Here is a tiny trained network, its code and every weight. The questions are about switching its units off for an input and a target symbol, where a switched-off unit gives its printed mean instead of its output.

import numpy as np


def w(rows, s, z=0):
    codes = np.array(rows[::2]) - 128.0
    scale = np.full(codes.shape[1], s)
    scale[-1] = z or s
    return codes * scale


def f(y):
    return np.maximum(y, 0)


def softmax(a):
    e = np.exp(a - a.max(-1, keepdims=True))
    return e / e.sum(-1, keepdims=True)


def log_softmax(a):
    a = a - a.max(-1, keepdims=True)
    return a - np.log(np.exp(a).sum(-1, keepdims=True))


def net(x, mask):
    ids = ['αβγδεζηλμξπστφψω'.index(c) for c in x.split()]
    T = len(ids)
    res = E[ids] + P[:T]
    u = 0
    for l in range(2):
        r = res
        for j in range(2):
            rows = slice(3 * j, 3 * j + 3)
            q, k, v = (r @ M[l][rows].T for M in (Q, K, V))
            z = softmax(np.where(np.tri(T) > 0, q @ k.T / 3**0.5, -1e9)) @ v
            o = O[l][rows]
            res = res + np.where(mask[u + j], z, o[:, -1]) @ o[:, :-1]
        u += 2
        y = f(res @ A[l][:, :-1].T + A[l][:, -1])
        res = res + np.where(mask[u : u + 4], y, B[l][:, -1]) @ B[l][:, :-1]
        u += 4
    return log_softmax(res[-1] @ U[:, :-1].T + U[:, -1])


Q, K, V, O, A, B = {}, {}, {}, {}, {}, {}
E = w([
[93,80,214,98,161,86,96,74,94,157],'α',
[83,78,141,102,153,110,138,94,32,209],'β',
[117,95,124,129,125,62,192,50,110,148],'γ',
[75,57,128,119,186,103,155,132,64,102],'δ',
[108,157,108,101,84,152,99,83,132,58],'ε',
[166,90,138,112,108,71,205,139,80,149],'ζ',
[136,63,133,119,162,51,213,127,156,112],'η',
[187,175,94,50,82,145,100,169,105,86],'λ',
[118,134,251,80,145,129,107,143,70,197],'μ',
[105,161,64,80,155,117,43,150,108,79],'ξ',
[91,219,96,57,56,89,97,138,160,80],'π',
[159,37,228,104,198,100,104,225,109,115],'σ',
[91,137,173,121,61,142,187,131,131,241],'τ',
[89,101,59,107,75,124,114,214,168,85],'φ',
[143,119,186,118,94,95,18,185,205,138],'ψ',
[108,163,90,139,136,118,30,179,123,210],'ω',
],0.017)
P = w([
[140,58,174,7,180,252,178,74,77,48],'0',
[200,2,42,124,94,81,161,86,71,82],'1',
[171,4,98,126,83,72,148,115,69,92],'2',
[170,60,70,176,89,101,144,133,100,105],'3',
[152,76,124,178,88,85,136,175,101,118],'4',
[136,85,150,180,94,82,129,205,97,115],'5',
[120,110,200,188,91,77,122,251,97,106],'6',
],0.0085)
Q[0] = w([
[81,25,143,104,86,147,205,117,107,78],'0.h1',
[58,142,137,65,78,48,92,117,58,107],'0.h1',
[200,149,49,83,46,120,46,178,183,43],'0.h1',
[122,32,83,91,2,104,71,219,77,105],'0.h2',
[187,100,161,157,163,149,119,103,120,208],'0.h2',
[138,192,18,171,95,181,50,124,211,130],'0.h2',
],0.0089)
K[0] = w([
[116,134,134,94,130,140,178,133,180,109],'0.h1',
[22,152,127,153,169,198,211,254,117,196],'0.h1',
[151,135,151,187,72,86,68,237,250,172],'0.h1',
[75,188,144,188,168,164,71,251,155,184],'0.h2',
[118,148,100,110,165,152,125,28,90,123],'0.h2',
[178,87,73,228,69,20,107,173,128,181],'0.h2',
],0.0091)
V[0] = w([
[130,141,119,130,193,112,125,161,168,158],'0.h1',
[246,123,162,98,148,112,105,183,122,154],'0.h1',
[76,115,103,153,100,205,195,125,59,170],'0.h1',
[75,98,142,123,79,136,120,222,146,118],'0.h2',
[228,196,148,96,59,131,162,117,224,147],'0.h2',
[73,173,81,145,117,138,100,116,86,254],'0.h2',
],0.0082)
O[0] = w([
[85,87,107,148,104,118,82,192,85,220,75],'0.h1',
[101,161,123,211,120,211,191,112,69,188,129],'0.h1',
[254,113,148,112,99,95,151,184,218,111,143],'0.h1',
[139,122,51,84,108,127,121,162,135,170,238],'0.h2',
[69,46,162,126,43,133,176,204,151,63,40],'0.h2',
[210,96,176,138,96,179,57,146,104,89,2],'0.h2',
],0.0082,0.0072)
A[0] = w([
[158,175,117,190,29,96,144,170,183,161,40],'0.n1',
[123,194,75,90,163,138,67,131,174,112,120],'0.n2',
[49,43,3,154,179,49,189,172,209,92,5],'0.n3',
[127,122,214,120,161,146,174,195,106,120,40],'0.n4',
],0.0059,0.0033)
B[0] = w([
[142,96,146,156,152,1,96,69,74,140,147],'0.n1',
[149,174,96,53,101,66,110,143,133,108,174],'0.n2',
[130,162,198,81,95,163,85,110,87,206,245],'0.n3',
[87,126,94,3,44,177,156,30,18,186,136],'0.n4',
],0.0074,0.012)
Q[1] = w([
[151,93,254,93,230,67,223,92,104,197],'1.h1',
[150,42,164,210,148,131,126,132,155,147],'1.h1',
[107,130,126,70,99,30,117,155,170,173],'1.h1',
[89,100,161,59,150,7,173,58,87,180],'1.h2',
[64,176,16,92,25,173,32,139,140,85],'1.h2',
[85,197,67,92,172,170,114,138,149,73],'1.h2',
],0.0075)
K[1] = w([
[145,106,120,8,175,174,221,83,143,97],'1.h1',
[170,114,127,129,136,111,161,60,108,158],'1.h1',
[99,113,137,115,133,134,149,190,168,158],'1.h1',
[90,102,152,153,159,183,175,132,172,124],'1.h2',
[103,153,124,156,82,93,64,199,122,168],'1.h2',
[96,151,120,119,117,76,124,166,125,114],'1.h2',
],0.013)
V[1] = w([
[81,161,95,146,198,73,55,117,193,20],'1.h1',
[129,101,19,111,41,133,253,244,107,56],'1.h1',
[104,25,130,176,156,12,215,70,100,77],'1.h1',
[197,29,207,154,147,133,182,123,142,212],'1.h2',
[221,165,61,164,180,124,196,127,40,172],'1.h2',
[116,205,210,84,37,128,190,51,145,85],'1.h2',
],0.006)
O[1] = w([
[91,189,96,172,66,85,81,101,1,48,64],'1.h1',
[196,118,194,134,121,104,251,211,91,140,153],'1.h1',
[132,239,118,78,73,145,149,240,107,56,1],'1.h1',
[119,47,59,125,67,127,159,72,110,55,66],'1.h2',
[142,115,73,152,169,149,191,89,101,83,178],'1.h2',
[50,122,178,177,109,105,111,186,189,84,194],'1.h2',
],0.0095,0.0068)
A[1] = w([
[128,51,127,79,191,175,172,3,106,141,99],'1.n1',
[68,203,66,136,7,222,84,143,160,10,58],'1.n2',
[90,114,251,167,50,104,232,199,64,79,58],'1.n3',
[137,166,87,58,159,88,204,183,220,17,253],'1.n4',
],0.0053,0.0049)
B[1] = w([
[142,181,136,225,79,79,104,207,162,111,246],'1.n1',
[166,9,80,113,254,7,190,175,156,53,156],'1.n2',
[125,150,167,122,197,222,92,25,185,86,204],'1.n3',
[125,101,67,149,104,195,83,191,18,135,193],'1.n4',
],0.0082,0.013)
U = w([
[111,99,167,88,88,130,140,60,101,114,208],'α',
[170,123,148,120,33,133,119,164,80,103,230],'β',
[114,176,184,160,104,123,107,182,132,117,165],'γ',
[80,108,145,152,80,108,134,116,60,125,163],'δ',
[88,118,137,159,132,136,129,159,199,132,11],'ε',
[133,75,158,117,92,145,112,146,148,110,88],'ζ',
[116,127,159,128,184,139,159,104,145,133,23],'η',
[156,179,129,93,149,129,137,99,87,123,141],'λ',
[97,184,104,154,168,132,182,157,155,153,26],'μ',
[144,138,128,130,135,186,154,148,119,125,165],'ξ',
[75,100,110,98,166,109,135,93,157,126,4],'π',
[116,101,147,124,156,107,137,182,104,105,74],'σ',
[158,123,125,153,99,158,76,119,146,118,148],'τ',
[164,133,126,25,134,111,147,132,174,160,205],'φ',
[2,87,97,124,58,169,120,155,108,157,238],'ψ',
[130,104,196,192,140,73,180,165,91,134,75],'ω',
],0.0063,0.0037)

Each question gives the input, a string of symbols that net reads in full, and the target symbol t.
The units are the heads (3 rows each of Q, K, V and O) and the neurons (one row each of A and B). Each row of codes is followed by its name. A weight is (code - 128) times the scale printed after its matrix; where a second scale follows, it is the last column's (O, A, B and U).
mask holds one flag per unit, layer by layer, with each layer's heads first. A switched-off unit (its flag False) gives its mean, the last column of its rows in O or B, instead of its output. The means were averaged over made-up inputs and are rounded, as every weight is.
A unit's drop is (log p(t) with every unit on - log p(t) with that unit switched off) / (log p(t) with every unit on - log p(t) with every unit switched off).
The circuit of an input: a set's keep is (log p(t) with only the set's units on - log p(t) with every unit switched off) / (log p(t) with every unit on - log p(t) with every unit switched off). Starting from all 12 units, units are removed one at a time, each time the one whose removal leaves the highest keep (on an exact tie, the one counted first), for as long as the keep stays at least 0.8.
units of the circuit, in order: the units of the circuit, biggest drop first
unit that matters most: the unit with the biggest drop
k most important neurons: the k neurons with the biggest drops, biggest first
top k neurons in layer l: the k neurons of layer l with the biggest drops, biggest first
which heads matter: for each layer, one digit per head in row order, 1 if its drop is at least 0.15 and else 0, layers parted by /
input γ λ η φ φ ζ, target σ: most important neuron => 1.n2
input α ξ π, target γ: units of the circuit, in order => 1.h2; 0.h2
input ξ δ φ γ, target δ: which heads matter => 00 / 10
input ψ π β μ, target φ: 2 most important neurons => 1.n1; 0.n4
input λ φ π λ η ζ, target η: top 2 neurons in layer 1 => 1.n3; 1.n1
input η φ μ, target ψ: which heads matter => 01 / 11
input τ γ η λ, target ξ: which heads matter => 11 / 10
input η π β η, target ψ: units of the circuit, in order => 1.h1; 1.h2; 0.h2; 1.n4
input σ μ π, target μ: which heads matter => 11 / 01
input μ ε α, target ε: units of the circuit, in order => 1.h1; 1.n1; 0.h1
input μ η φ π σ, target ε: 2 most important neurons => 0.n4; 1.n1
input φ τ φ λ π, target φ: top 3 neurons in layer 0 => 0.n3; 0.n1; 0.n2
input π α γ λ π α, target α: which heads matter => 01 / 10
input φ φ ψ γ ξ φ β, target ω: top 2 neurons in layer 0 => 0.n3; 0.n2
input η η δ β ψ η ξ, target ψ: which heads matter => 11 / 00
input φ φ λ τ ξ, target β: which heads matter => 11 / 10
input ξ λ ψ γ ζ, target δ: which heads matter => 01 / 10
input σ α σ, target μ: top neuron in layer 1 => 1.n1
input ξ π γ ξ α ξ, target λ: which heads matter => 11 / 11
input ξ β ψ φ, target ψ: which heads matter => 10 / 00
input φ α σ, target ω: which heads matter => 01 / 10
input π φ μ, target α: 4 most important neurons => 1.n3; 0.n2; 1.n1; 0.n4
input β ω ξ π, target τ: unit that matters most => 0.h2
input γ η λ γ μ π, target γ: which heads matter => 00 / 11
input ε φ τ η ψ, target ψ: which heads matter => 10 / 00
input τ η η ξ ε φ ξ, target φ: which heads matter => 01 / 01
input λ α γ σ ξ, target μ: unit that matters most => 0.h1
input φ σ φ φ π η, target ω: 2 most important neurons => 1.n1; 0.n2
input π π μ π σ, target α: 2 most important neurons => 1.n3; 0.n4
input α γ ψ η φ η, target π: which heads matter => 01 / 10
